Below is a small trained network, with its code and all its weights. Each question gives an input and a class and asks what happens when units are switched off, that is, made to give their printed mean instead of their output.

import numpy as np


def w(rows, s, z=0):
    codes = np.array(rows[::2]) - 128.0
    scale = np.full(codes.shape[1], s)
    scale[-1] = z or s
    return codes * scale


def f(y):
    return y / 2 * (1 + np.tanh(0.7978845608 * (y + 0.044715 * y**3)))


def log_softmax(a):
    a = a - a.max(-1, keepdims=True)
    return a - np.log(np.exp(a).sum(-1, keepdims=True))


def net(x, mask):
    res = np.array(x, float).reshape(1, 5) / 4 @ E
    y = f(res @ A[0][:, :-1].T + A[0][:, -1])
    res = res + np.where(mask, y, B[0][:, -1]) @ B[0][:, :-1]
    return log_softmax(res[-1] @ U[:, :-1].T + U[:, -1])


A, B = {}, {}
E = w([
[57,90,11,148,123,177,103,63],'x0',
[101,182,119,174,18,61,80,102],'x1',
[226,107,116,71,98,150,99,63],'x2',
[114,48,254,183,92,199,82,154],'x3',
[158,188,46,70,85,183,105,221],'x4',
],0.0086)
A[0] = w([
[89,169,106,215,176,137,150,195,122],'N0',
[98,131,56,192,89,195,130,32,63],'N1',
[160,135,108,192,21,60,102,124,47],'N2',
[132,188,214,54,56,78,182,127,120],'N3',
[88,137,41,170,150,188,31,66,49],'N4',
[157,80,130,103,230,185,155,105,108],'N5',
[27,136,134,181,184,67,226,168,166],'N6',
[99,173,32,70,156,108,211,115,124],'N7',
[118,117,62,151,145,171,71,90,99],'N8',
[51,99,186,125,164,34,181,102,113],'N9',
[177,141,175,147,112,242,25,74,194],'N10',
[155,62,153,121,130,60,133,33,92],'N11',
[127,159,115,64,68,195,88,196,54],'N12',
[107,66,126,73,212,183,167,143,52],'N13',
[103,118,186,187,93,249,92,165,224],'N14',
[180,136,134,180,161,122,153,32,90],'N15',
[164,211,82,138,100,79,244,63,138],'N16',
[222,180,160,142,139,98,146,189,126],'N17',
[109,156,98,62,93,174,109,181,11],'N18',
[104,191,73,144,82,178,145,188,122],'N19',
[129,99,104,100,220,220,181,136,155],'N20',
[83,146,101,133,115,138,148,217,219],'N21',
[137,97,176,173,114,177,46,197,143],'N22',
[141,136,71,27,141,67,132,124,133],'N23',
[254,106,134,51,82,139,80,36,186],'N24',
[140,181,87,157,25,86,16,82,152],'N25',
[192,159,74,103,144,101,108,50,137],'N26',
[57,169,116,78,101,171,133,240,120],'N27',
[109,172,95,91,170,110,202,104,123],'N28',
[130,134,135,170,85,91,136,27,120],'N29',
[202,47,154,74,102,86,143,7,161],'N30',
[155,101,112,83,217,166,136,162,1],'N31',
[121,141,113,90,231,170,221,123,79],'N32',
[225,164,89,69,45,208,94,140,123],'N33',
[87,131,171,128,165,78,168,40,11],'N34',
[50,180,126,202,79,104,127,141,208],'N35',
[72,100,65,144,190,205,104,89,138],'N36',
[132,173,99,144,82,82,155,98,26],'N37',
[48,91,65,126,161,156,112,104,62],'N38',
[157,183,210,87,166,65,188,191,129],'N39',
[98,100,165,211,142,112,154,33,120],'N40',
[203,154,191,88,141,56,90,150,27],'N41',
[145,195,107,117,186,71,146,122,37],'N42',
[114,109,162,155,145,122,220,60,61],'N43',
],0.0083,0.0028)
B[0] = w([
[114,102,83,72,199,88,101,182,177],'N0',
[200,155,152,208,211,147,52,129,205],'N1',
[114,195,197,168,106,190,204,147,182],'N2',
[124,140,178,190,207,149,89,109,194],'N3',
[185,133,153,226,207,83,81,117,205],'N4',
[114,178,156,160,105,167,163,183,201],'N5',
[53,99,39,58,126,120,96,200,220],'N6',
[101,66,128,136,127,219,132,123,226],'N7',
[194,134,157,172,225,70,118,113,179],'N8',
[162,111,29,129,172,109,166,153,212],'N9',
[42,84,102,101,83,177,93,75,223],'N10',
[156,106,67,144,117,115,187,147,204],'N11',
[217,26,88,200,110,71,188,138,196],'N12',
[84,193,209,146,80,180,187,143,190],'N13',
[67,46,97,144,101,186,115,106,254],'N14',
[137,101,41,100,94,98,166,118,175],'N15',
[42,63,147,180,86,193,100,73,212],'N16',
[170,149,96,215,222,134,117,120,197],'N17',
[174,81,84,213,78,115,169,88,173],'N18',
[141,111,114,138,174,144,183,148,190],'N19',
[129,254,193,120,107,127,197,168,212],'N20',
[126,141,45,96,133,83,138,179,187],'N21',
[82,42,112,165,113,184,121,90,222],'N22',
[85,61,67,162,123,193,141,123,200],'N23',
[13,161,100,39,222,136,79,220,240],'N24',
[70,226,188,164,116,176,206,169,225],'N25',
[55,91,104,110,89,173,76,142,199],'N26',
[109,94,36,144,120,61,189,145,202],'N27',
[71,84,149,150,75,178,111,34,182],'N28',
[131,184,116,131,123,125,196,145,195],'N29',
[111,118,35,81,184,100,151,174,229],'N30',
[109,171,183,190,100,177,188,105,172],'N31',
[77,150,212,145,75,161,151,121,191],'N32',
[178,129,34,80,130,33,202,191,228],'N33',
[205,95,88,147,63,76,204,134,183],'N34',
[72,217,174,101,94,143,143,185,201],'N35',
[144,118,142,180,219,79,101,160,204],'N36',
[85,120,191,190,65,199,156,119,157],'N37',
[153,103,154,217,169,141,60,158,180],'N38',
[133,119,139,205,224,151,60,112,226],'N39',
[107,80,71,152,159,116,191,135,228],'N40',
[173,103,114,232,182,131,97,132,183],'N41',
[119,33,144,207,121,192,79,60,168],'N42',
[193,137,85,147,78,83,200,133,179],'N43',
],0.0071,0.009)
U = w([
[187,81,62,139,118,59,235,139,86],'0',
[168,130,191,204,254,103,52,125,97],'1',
[59,22,160,141,71,173,86,80,81],'2',
[98,216,222,136,116,140,210,150,129],'3',
[66,130,90,63,197,80,122,184,221],'4',
[105,145,120,92,146,103,125,127,185],'5',
[211,144,213,47,91,14,43,60,2],'6',
],0.0092,0.0056)

Each question gives the input, the list of numbers given to net, and the class t.
The units are the neurons (one row each of A and B). Each row of codes is followed by its name. A weight is (code - 128) times the scale printed after its matrix; where a second scale follows, it is the last column's (A, B and U).
mask holds one flag per neuron, in row order. A switched-off neuron (its flag False) gives its mean, the last column of its row in B, instead of its output. The means were averaged over made-up inputs and are rounded, as every weight is.
A unit's drop is (log p(t) with every unit on - log p(t) with that unit switched off) / (log p(t) with every unit on - log p(t) with every unit switched off).
The circuit of an input: a set's keep is (log p(t) with only the set's units on - log p(t) with every unit switched off) / (log p(t) with every unit on - log p(t) with every unit switched off). Starting from the 12 units with the biggest drops (on a tie, the unit counted first), units are removed one at a time, each time the one whose removal leaves the highest keep (on an exact tie, the one counted first), for as long as the keep stays at least 0.8.
circuit, biggest first: the units of the circuit, biggest drop first
unit that matters most: the unit with the biggest drop
k most important neurons: the k neurons with the biggest drops, biggest first
drop of u: that unit's drop, to one decimal
input [7,8,6,-2,-4], class 3: circuit, biggest first -> [N25]
input [4,7,3,6,-4], class 3: circuit, biggest first -> [N25 N2]
input [-6,3,5,2,5], class 1: 3 most important neurons -> [N3 N41 N17]
input [3,7,-8,6,-2], class 4: 2 most important neurons -> [N6 N0]
input [6,-5,-8,5,8], class 0: 2 most important neurons -> [N12 N27]
input [5,-7,-6,-7,-4], class 2: 4 most important neurons -> [N28 N7 N6 N42]
input [1,2,7,6,1], class 4: 2 most important neurons -> [N24 N33]
input [2,-1,7,-8,-7], class 2: 4 most important neurons -> [N16 N26 N28 N33]
input [-7,3,-6,-5,7], class 0: 3 most important neurons -> [N27 N21 N12]
input [7,0,8,2,0], class 4: 2 most important neurons -> [N24 N30]
input [7,-2,-2,-8,1], class 2: 3 most important neurons -> [N7 N28 N16]
input [-4,-5,7,4,-5], class 4: 2 most important neurons -> [N24 N30]
input [1,-7,-2,-1,6], class 3: 3 most important neurons -> [N20 N13 N32]
input [-4,3,8,0,2], class 4: circuit, biggest first -> [N24]
input [2,6,6,-1,0], class 3: 2 most important neurons -> [N25 N2]
input [-3,-7,-5,4,6], class 3: 3 most important neurons -> [N20 N13 N31]
input [7,8,8,-4,-6], class 3: 2 most important neurons -> [N25 N2]
input [2,1,-6,7,-8], class 0: drop of N9 -> 0.1
input [6,-6,5,-4,4], class 1: drop of N1 -> 0.1
input [-4,8,-2,-8,-2], class 2: unit that matters most -> N16
input [-6,-4,-6,4,-8], class 0: drop of N34 -> 0.1
input [7,-1,4,6,-4], class 1: drop of N1 -> 0.1
